Below is a small trained network, with its code and all its weights. Each question gives an input and a target symbol and asks what happens when units are switched off, that is, made to give their printed mean instead of their output.

import numpy as np


def w(rows, s, z=0):
    codes = np.array(rows[::2]) - 128.0
    scale = np.full(codes.shape[1], s)
    scale[-1] = z or s
    return codes * scale


def norm(h):
    return h / np.sqrt((h * h).mean(-1, keepdims=True) + 1e-5)


def f(y):
    return y / 2 * (1 + np.tanh(0.7978845608 * (y + 0.044715 * y**3)))


def softmax(a):
    e = np.exp(a - a.max(-1, keepdims=True))
    return e / e.sum(-1, keepdims=True)


def log_softmax(a):
    a = a - a.max(-1, keepdims=True)
    return a - np.log(np.exp(a).sum(-1, keepdims=True))


def net(x, mask):
    ids = ['ΠΨαεζηλμω'.index(c) for c in x.split()]
    T = len(ids)
    res = E[ids] + P[:T]
    u = 0
    for l in range(3):
        r = norm(res)
        for j in range(2):
            rows = slice(3 * j, 3 * j + 3)
            q, k, v = (r @ M[l][rows].T for M in (Q, K, V))
            z = softmax(np.where(np.tri(T) > 0, q @ k.T / 3**0.5, -1e9)) @ v
            o = O[l][rows]
            res = res + np.where(mask[u + j], z, o[:, -1]) @ o[:, :-1]
        u += 2
        y = f(norm(res) @ A[l][:, :-1].T + A[l][:, -1])
        res = res + np.where(mask[u : u + 8], y, B[l][:, -1]) @ B[l][:, :-1]
        u += 8
    return log_softmax(norm(res)[-1] @ U[:, :-1].T + U[:, -1])


Q, K, V, O, A, B = {}, {}, {}, {}, {}, {}
E = w([
[39,82,105,53,146,129],'Π',
[109,192,144,161,129,115],'Ψ',
[104,178,62,166,160,113],'α',
[105,117,93,117,221,177],'ε',
[166,116,151,165,153,149],'ζ',
[78,93,123,149,80,89],'η',
[126,57,70,157,138,126],'λ',
[125,104,222,88,114,135],'μ',
[130,4,171,70,122,134],'ω',
],0.011)
P = w([
[159,128,138,108,135,57],'0',
[186,190,106,92,75,221],'1',
[128,123,165,195,160,139],'2',
[178,150,55,99,57,225],'3',
[91,124,184,182,180,148],'4',
[164,164,72,117,88,254],'5',
[66,102,205,169,196,149],'6',
[178,201,59,113,84,206],'7',
],0.0059)
Q[0] = w([
[212,137,189,166,129,92],'L0H1',
[76,213,109,178,127,128],'L0H1',
[138,209,201,87,46,162],'L0H1',
[100,159,42,177,101,71],'L0H2',
[113,232,254,169,120,116],'L0H2',
[40,118,140,108,143,107],'L0H2',
],0.0092)
K[0] = w([
[217,115,186,155,149,95],'L0H1',
[107,209,89,153,127,98],'L0H1',
[143,188,209,110,24,138],'L0H1',
[114,188,17,174,80,48],'L0H2',
[138,254,232,153,110,101],'L0H2',
[30,138,145,40,149,43],'L0H2',
],0.0082)
V[0] = w([
[118,178,160,114,87,119],'L0H1',
[3,116,80,153,146,184],'L0H1',
[131,148,93,176,104,139],'L0H1',
[173,178,123,103,203,147],'L0H2',
[123,138,120,107,199,144],'L0H2',
[174,103,4,118,123,77],'L0H2',
],0.0049)
O[0] = w([
[180,52,104,76,253,107,113],'L0H1',
[232,153,158,172,84,203,250],'L0H1',
[171,93,163,5,121,224,145],'L0H1',
[93,46,153,117,54,63,97],'L0H2',
[130,88,156,111,63,51,128],'L0H2',
[115,142,207,79,209,71,109],'L0H2',
],0.0035,0.0022)
A[0] = w([
[102,134,47,41,140,161,92],'L0N1',
[69,56,160,172,224,124,1],'L0N2',
[206,172,69,133,230,163,134],'L0N3',
[96,143,189,85,138,71,41],'L0N4',
[96,103,213,137,173,91,48],'L0N5',
[160,2,208,50,146,168,205],'L0N6',
[112,80,102,164,45,29,91],'L0N7',
[64,141,157,137,73,81,72],'L0N8',
],0.0049,0.0026)
B[0] = w([
[183,133,171,252,100,188,171],'L0N1',
[118,101,172,77,191,82,151],'L0N2',
[83,100,170,85,64,138,194],'L0N3',
[139,221,192,111,114,162,104],'L0N4',
[113,115,237,88,118,111,130],'L0N5',
[107,204,78,177,121,189,253],'L0N6',
[251,101,40,130,15,187,123],'L0N7',
[92,129,198,142,39,162,118],'L0N8',
],0.0038,0.0031)
Q[1] = w([
[182,157,113,41,59,171],'L1H1',
[89,109,207,113,184,1],'L1H1',
[98,196,30,113,114,118],'L1H1',
[129,74,126,128,107,152],'L1H2',
[167,164,120,68,121,189],'L1H2',
[75,71,183,141,172,39],'L1H2',
],0.0087)
K[1] = w([
[154,125,149,65,108,58],'L1H1',
[152,189,102,141,97,254],'L1H1',
[103,161,73,113,133,56],'L1H1',
[137,186,145,116,147,145],'L1H2',
[157,114,129,77,143,75],'L1H2',
[129,117,111,169,103,225],'L1H2',
],0.011)
V[1] = w([
[20,93,96,85,194,175],'L1H1',
[222,55,92,149,204,106],'L1H1',
[80,195,1,167,156,71],'L1H1',
[157,139,166,116,222,132],'L1H2',
[121,136,74,71,99,143],'L1H2',
[121,165,206,163,148,118],'L1H2',
],0.0071)
O[1] = w([
[125,147,21,86,170,200,173],'L1H1',
[196,34,115,142,190,77,2],'L1H1',
[58,98,60,174,114,47,95],'L1H1',
[91,157,135,169,254,168,34],'L1H2',
[112,76,151,95,109,133,163],'L1H2',
[115,209,143,172,137,170,131],'L1H2',
],0.0077,0.0018)
A[1] = w([
[197,238,83,127,182,122,73],'L1N1',
[65,168,93,155,62,87,213],'L1N2',
[191,151,84,240,83,231,166],'L1N3',
[180,184,158,193,92,173,163],'L1N4',
[179,111,197,171,112,145,194],'L1N5',
[90,62,121,61,52,173,253],'L1N6',
[118,198,159,159,151,165,170],'L1N7',
[147,88,254,164,209,141,106],'L1N8',
],0.0065,0.0034)
B[1] = w([
[119,2,124,150,119,140,133],'L1N1',
[177,89,75,129,62,151,221],'L1N2',
[185,133,87,196,106,64,234],'L1N3',
[167,126,101,156,115,127,197],'L1N4',
[201,174,136,191,106,83,180],'L1N5',
[192,225,117,96,93,60,253],'L1N6',
[161,147,88,203,135,175,191],'L1N7',
[151,195,77,214,217,82,153],'L1N8',
],0.0059,0.0055)
Q[2] = w([
[103,166,109,72,2,185],'L2H1',
[200,18,212,141,153,71],'L2H1',
[177,108,49,161,119,115],'L2H1',
[81,119,72,101,224,130],'L2H2',
[173,242,142,148,195,236],'L2H2',
[54,165,167,78,86,142],'L2H2',
],0.0077)
K[2] = w([
[124,178,67,78,52,75],'L2H1',
[159,54,243,152,136,103],'L2H1',
[159,24,34,180,139,82],'L2H1',
[104,85,68,138,232,122],'L2H2',
[254,201,102,169,172,196],'L2H2',
[107,163,81,154,100,84],'L2H2',
],0.0072)
V[2] = w([
[3,152,243,107,145,156],'L2H1',
[57,89,189,68,165,34],'L2H1',
[192,97,205,85,89,138],'L2H1',
[136,224,225,122,206,48],'L2H2',
[65,229,148,94,82,109],'L2H2',
[26,178,211,24,215,55],'L2H2',
],0.0041)
O[2] = w([
[169,151,1,149,96,129,18],'L2H1',
[163,159,96,157,103,148,36],'L2H1',
[125,170,109,158,151,95,115],'L2H1',
[159,96,95,138,86,160,100],'L2H2',
[167,80,131,162,139,141,138],'L2H2',
[163,122,85,222,124,187,2],'L2H2',
],0.0076,0.0051)
A[2] = w([
[104,197,27,39,141,166,78],'L2N1',
[111,201,124,245,44,184,71],'L2N2',
[227,173,98,85,121,140,59],'L2N3',
[125,153,193,114,61,61,250],'L2N4',
[97,107,63,75,48,163,131],'L2N5',
[96,74,40,149,61,51,1],'L2N6',
[99,108,57,129,186,95,127],'L2N7',
[2,120,61,119,117,78,6],'L2N8',
],0.0073,0.0038)
B[2] = w([
[102,165,71,89,146,91,167],'L2N1',
[2,130,137,89,164,89,193],'L2N2',
[189,91,142,102,153,157,148],'L2N3',
[55,113,107,82,157,171,254],'L2N4',
[196,117,87,206,105,79,165],'L2N5',
[158,141,174,128,152,218,142],'L2N6',
[79,104,195,123,98,183,133],'L2N7',
[220,31,111,184,30,229,143],'L2N8',
],0.007,0.0078)
U = w([
[150,163,15,91,111,106,203],'Π',
[1,133,113,177,108,85,95],'Ψ',
[134,52,131,149,80,201,214],'α',
[104,108,63,98,225,207,78],'ε',
[178,150,132,179,150,76,252],'ζ',
[143,127,189,83,19,57,107],'η',
[111,7,131,79,179,55,69],'λ',
[126,213,200,122,78,217,48],'μ',
[219,118,157,28,150,173,99],'ω',
],0.0096,0.0033)

Each question gives the input, a string of symbols that net reads in full, and the target symbol t.
The units are the heads (3 rows each of Q, K, V and O) and the neurons (one row each of A and B). Each row of codes is followed by its name. A weight is (code - 128) times the scale printed after its matrix; where a second scale follows, it is the last column's (O, A, B and U).
mask holds one flag per unit, layer by layer, with each layer's heads first. A switched-off unit (its flag False) gives its mean, the last column of its rows in O or B, instead of its output. The means were averaged over made-up inputs and are rounded, as every weight is.
A unit's drop is (log p(t) with every unit on - log p(t) with that unit switched off) / (log p(t) with every unit on - log p(t) with every unit switched off).
The circuit of an input: a set's keep is (log p(t) with only the set's units on - log p(t) with every unit switched off) / (log p(t) with every unit on - log p(t) with every unit switched off). Starting from the 12 units with the biggest drops (on a tie, the unit counted first), units are removed one at a time, each time the one whose removal leaves the highest keep (on an exact tie, the one counted first), for as long as the keep stays at least 0.8.
circuit, biggest first: the units of the circuit, biggest drop first
top k neurons: the k neurons with the biggest drops, biggest first
k most important neurons of layer l: the k neurons of layer l with the biggest drops, biggest first
heads that matter: for each layer, one digit per head in row order, 1 if its drop is at least 0.15 and else 0, layers parted by /
input Ψ α Ψ η, target Ψ: circuit, biggest first => [L1H2; L0H1; L1H1]
input ω Π η, target η: circuit, biggest first => [L1N6; L1H2]
input α Π Π Ψ Ψ λ α μ, target α: heads that matter => 00 / 10 / 00
input Ψ λ ζ Π ζ ε, target Ψ: circuit, biggest first => [L1H1]
input ε ω Π Ψ η Ψ, target ε: circuit, biggest first => [L1H2; L1H1; L0H2]
input λ ω η Π μ ω η Π, target λ: circuit, biggest first => [L0H2; L1H1]
input Π λ ω Π μ η η ω, target Π: circuit, biggest first => [L0N6; L1H1; L2N5]
input Ψ λ η ζ Π λ Π Ψ, target Ψ: circuit, biggest first => [L1H1; L0H1]
input Ψ Ψ ζ ζ, target Ψ: heads that matter => 00 / 01 / 00
input η Π Π η λ Π ζ, target ζ: heads that matter => 11 / 00 / 00
input η λ α ε ω μ, target η: top 2 neurons => [L0N7; L0N6]
input Ψ λ λ α ω Π, target Ψ: heads that matter => 10 / 11 / 00
input ε ε Ψ Ψ λ ω, target ε: circuit, biggest first => [L1H2; L0N6]
input η μ ζ Π Ψ α α ω, target η: circuit, biggest first => [L1H1; L1N6]
input ω α Ψ ζ Π η, target ω: circuit, biggest first => [L1H1]
input α ω α, target ω: heads that matter => 01 / 11 / 00
input Ψ Ψ λ λ Ψ, target λ: heads that matter => 10 / 01 / 00
input ε ζ ε Ψ η ζ Π, target Π: heads that matter => 11 / 01 / 10
input ζ ζ α ζ ω, target ω: heads that matter => 01 / 10 / 01
input Ψ η η, target η: heads that matter => 00 / 00 / 00
input ω λ Ψ Π ω ω ω Ψ, target ω: circuit, biggest first => [L1H1]
input ε λ λ λ Π η Ψ Ψ, target ε: heads that matter => 00 / 11 / 00
input η ζ Π α α μ, target η: heads that matter => 10 / 11 / 00
input ζ Ψ Ψ Ψ Π ζ λ μ, target ζ: heads that matter => 00 / 10 / 00
input α ζ λ η, target α: heads that matter => 01 / 10 / 00
input η Ψ Π ω λ Π α, target α: 2 most important neurons of layer 2 => [L2N8; L2N2]
input ω η Ψ ω ω ζ Π ε, target ω: heads that matter => 10 / 10 / 00
